Here is a tiny trained network, its code and every weight. The questions are about switching its units off for an input and a class, where a switched-off unit gives its printed mean instead of its output.

import numpy as np


def w(rows, s, z=0):
    codes = np.array(rows[::2]) - 128.0
    scale = np.full(codes.shape[1], s)
    scale[-1] = z or s
    return codes * scale


def f(y):
    return np.maximum(y, 0)


def log_softmax(a):
    a = a - a.max(-1, keepdims=True)
    return a - np.log(np.exp(a).sum(-1, keepdims=True))


def net(x, mask):
    res = np.array(x, float).reshape(1, 8) / 4 @ E
    y = f(res @ A[0][:, :-1].T + A[0][:, -1])
    res = res + np.where(mask, y, B[0][:, -1]) @ B[0][:, :-1]
    return log_softmax(res[-1] @ U[:, :-1].T + U[:, -1])


A, B = {}, {}
E = w([
[127,126,126,127,126],'x0',
[126,128,127,125,128],'x1',
[62,138,51,196,186],'x2',
[54,91,229,172,102],'x3',
[122,127,126,124,127],'x4',
[79,255,130,102,117],'x5',
[116,127,165,75,221],'x6',
[129,129,128,126,129],'x7',
],0.0087)
A[0] = w([
[140,132,188,117,252,83],'neuron 1',
[105,143,87,195,73,144],'neuron 2',
[81,89,123,162,177,51],'neuron 3',
[214,115,172,102,121,103],'neuron 4',
[68,196,145,133,100,127],'neuron 5',
[61,106,201,154,113,82],'neuron 6',
[158,23,122,197,111,51],'neuron 7',
[91,133,178,190,86,186],'neuron 8',
[153,162,82,73,111,89],'neuron 9',
[169,150,102,95,167,146],'neuron 10',
[107,122,100,205,221,4],'neuron 11',
[205,89,88,136,159,109],'neuron 12',
[105,40,158,162,120,139],'neuron 13',
[103,126,183,144,110,119],'neuron 14',
[112,231,126,104,112,15],'neuron 15',
[88,159,117,108,125,80],'neuron 16',
[42,104,231,158,173,113],'neuron 17',
[110,25,108,149,132,207],'neuron 18',
[103,123,134,119,216,80],'neuron 19',
[80,113,124,137,15,142],'neuron 20',
[109,135,46,80,126,142],'neuron 21',
[79,111,39,210,190,74],'neuron 22',
[180,64,137,124,163,104],'neuron 23',
[214,157,81,134,50,236],'neuron 24',
[100,190,115,208,185,68],'neuron 25',
[122,158,153,55,71,90],'neuron 26',
[240,161,206,122,93,94],'neuron 27',
[114,113,127,171,40,129],'neuron 28',
[101,117,187,76,184,87],'neuron 29',
],0.012,0.0026)
B[0] = w([
[194,124,45,73,90,212],'neuron 1',
[192,78,140,23,169,197],'neuron 2',
[126,115,150,135,110,185],'neuron 3',
[109,78,196,168,141,207],'neuron 4',
[135,214,164,46,100,199],'neuron 5',
[104,139,102,235,141,216],'neuron 6',
[156,181,153,69,82,233],'neuron 7',
[156,162,129,204,158,213],'neuron 8',
[117,141,133,244,112,179],'neuron 9',
[107,146,120,228,181,184],'neuron 10',
[129,61,170,127,104,200],'neuron 11',
[114,248,125,185,80,208],'neuron 12',
[127,188,104,140,96,222],'neuron 13',
[116,123,88,254,156,183],'neuron 14',
[169,188,127,101,65,188],'neuron 15',
[99,162,123,94,96,159],'neuron 16',
[118,171,102,172,147,254],'neuron 17',
[146,205,140,88,108,232],'neuron 18',
[138,100,97,61,136,186],'neuron 19',
[198,99,93,101,171,204],'neuron 20',
[80,148,147,230,143,182],'neuron 21',
[79,64,222,119,170,233],'neuron 22',
[144,194,155,126,63,208],'neuron 23',
[141,104,113,124,190,230],'neuron 24',
[118,39,157,105,85,200],'neuron 25',
[63,84,189,103,98,179],'neuron 26',
[132,30,174,154,146,216],'neuron 27',
[156,91,78,73,169,199],'neuron 28',
[188,58,72,51,171,196],'neuron 29',
],0.0077,0.0088)
U = w([
[98,55,246,142,84,107],'0',
[140,179,105,220,170,135],'1',
[133,207,167,100,9,53],'2',
[210,94,44,83,205,84],'3',
[150,149,159,139,154,253],'4',
],0.012,0.0065)

Each question gives the input, the list of numbers given to net, and the class t.
The units are the neurons (one row each of A and B). Each row of codes is followed by its name. A weight is (code - 128) times the scale printed after its matrix; where a second scale follows, it is the last column's (A, B and U).
mask holds one flag per neuron, in row order. A switched-off neuron (its flag False) gives its mean, the last column of its row in B, instead of its output. The means were averaged over made-up inputs and are rounded, as every weight is.
A unit's drop is (log p(t) with every unit on - log p(t) with that unit switched off) / (log p(t) with every unit on - log p(t) with every unit switched off).
The circuit of an input: a set's keep is (log p(t) with only the set's units on - log p(t) with every unit switched off) / (log p(t) with every unit on - log p(t) with every unit switched off). Starting from the 12 units with the biggest drops (on a tie, the unit counted first), units are removed one at a time, each time the one whose removal leaves the highest keep (on an exact tie, the one counted first), for as long as the keep stays at least 0.8.
units of the circuit, in order: the units of the circuit, biggest drop first
most important unit: the unit with the biggest drop
k most important neurons: the k neurons with the biggest drops, biggest first
drop when u is switched off: that unit's drop, to one decimal
input [2,-4,-4,-3,0,-4,1,-8], class 0: most important unit => neuron 4
input [-7,4,-7,-3,6,5,5,-2], class 0: units of the circuit, in order => neuron 26; neuron 27
input [-6,-7,5,-1,-2,8,7,-8], class 2: units of the circuit, in order => neuron 15; neuron 5
input [3,-2,-6,0,1,-7,-1,5], class 2: units of the circuit, in order => neuron 7; neuron 23
input [5,2,6,2,-1,-4,5,2], class 0: 2 most important neurons => neuron 22; neuron 11
input [4,-8,-3,6,1,-7,-2,-4], class 2: units of the circuit, in order => neuron 7; neuron 13
input [5,-6,8,3,-7,7,-1,0], class 0: 2 most important neurons => neuron 22; neuron 25
input [7,3,-5,8,3,8,8,1], class 1: 2 most important neurons => neuron 6; neuron 14
input [0,-7,3,8,7,8,-1,7], class 1: 4 most important neurons => neuron 6; neuron 8; neuron 14; neuron 17
input [-1,-1,-7,-1,1,1,-7,-7], class 0: 4 most important neurons => neuron 26; neuron 27; neuron 4; neuron 1
input [2,2,-4,0,-2,-3,6,6], class 3: 3 most important neurons => neuron 29; neuron 1; neuron 22
input [2,5,6,6,-1,4,5,0], class 0: 2 most important neurons => neuron 25; neuron 11
input [-3,-8,1,-8,-3,-6,8,-5], class 1: 2 most important neurons => neuron 12; neuron 10
input [-4,2,6,-4,-7,8,-5,-4], class 2: units of the circuit, in order => neuron 15
input [0,-4,-5,6,-5,-6,7,3], class 3: 2 most important neurons => neuron 29; neuron 1
input [-6,-7,6,3,2,1,-5,-2], class 0: 2 most important neurons => neuron 22; neuron 25
input [-8,-8,-8,-3,1,5,-4,-5], class 0: 2 most important neurons => neuron 27; neuron 26
input [-5,0,-5,6,4,3,1,-6], class 1: drop when neuron 17 is switched off => 0.2
input [8,8,-8,3,-8,8,7,-4], class 0: drop when neuron 15 is switched off => -0.4
input [-5,-5,4,1,-2,8,7,-7], class 2: drop when neuron 5 is switched off => 0.4
input [-4,-8,-3,-3,-3,2,6,-1], class 3: drop when neuron 17 is switched off => 0.0
input [-2,4,-8,0,0,7,4,8], class 0: units of the circuit, in order => neuron 27
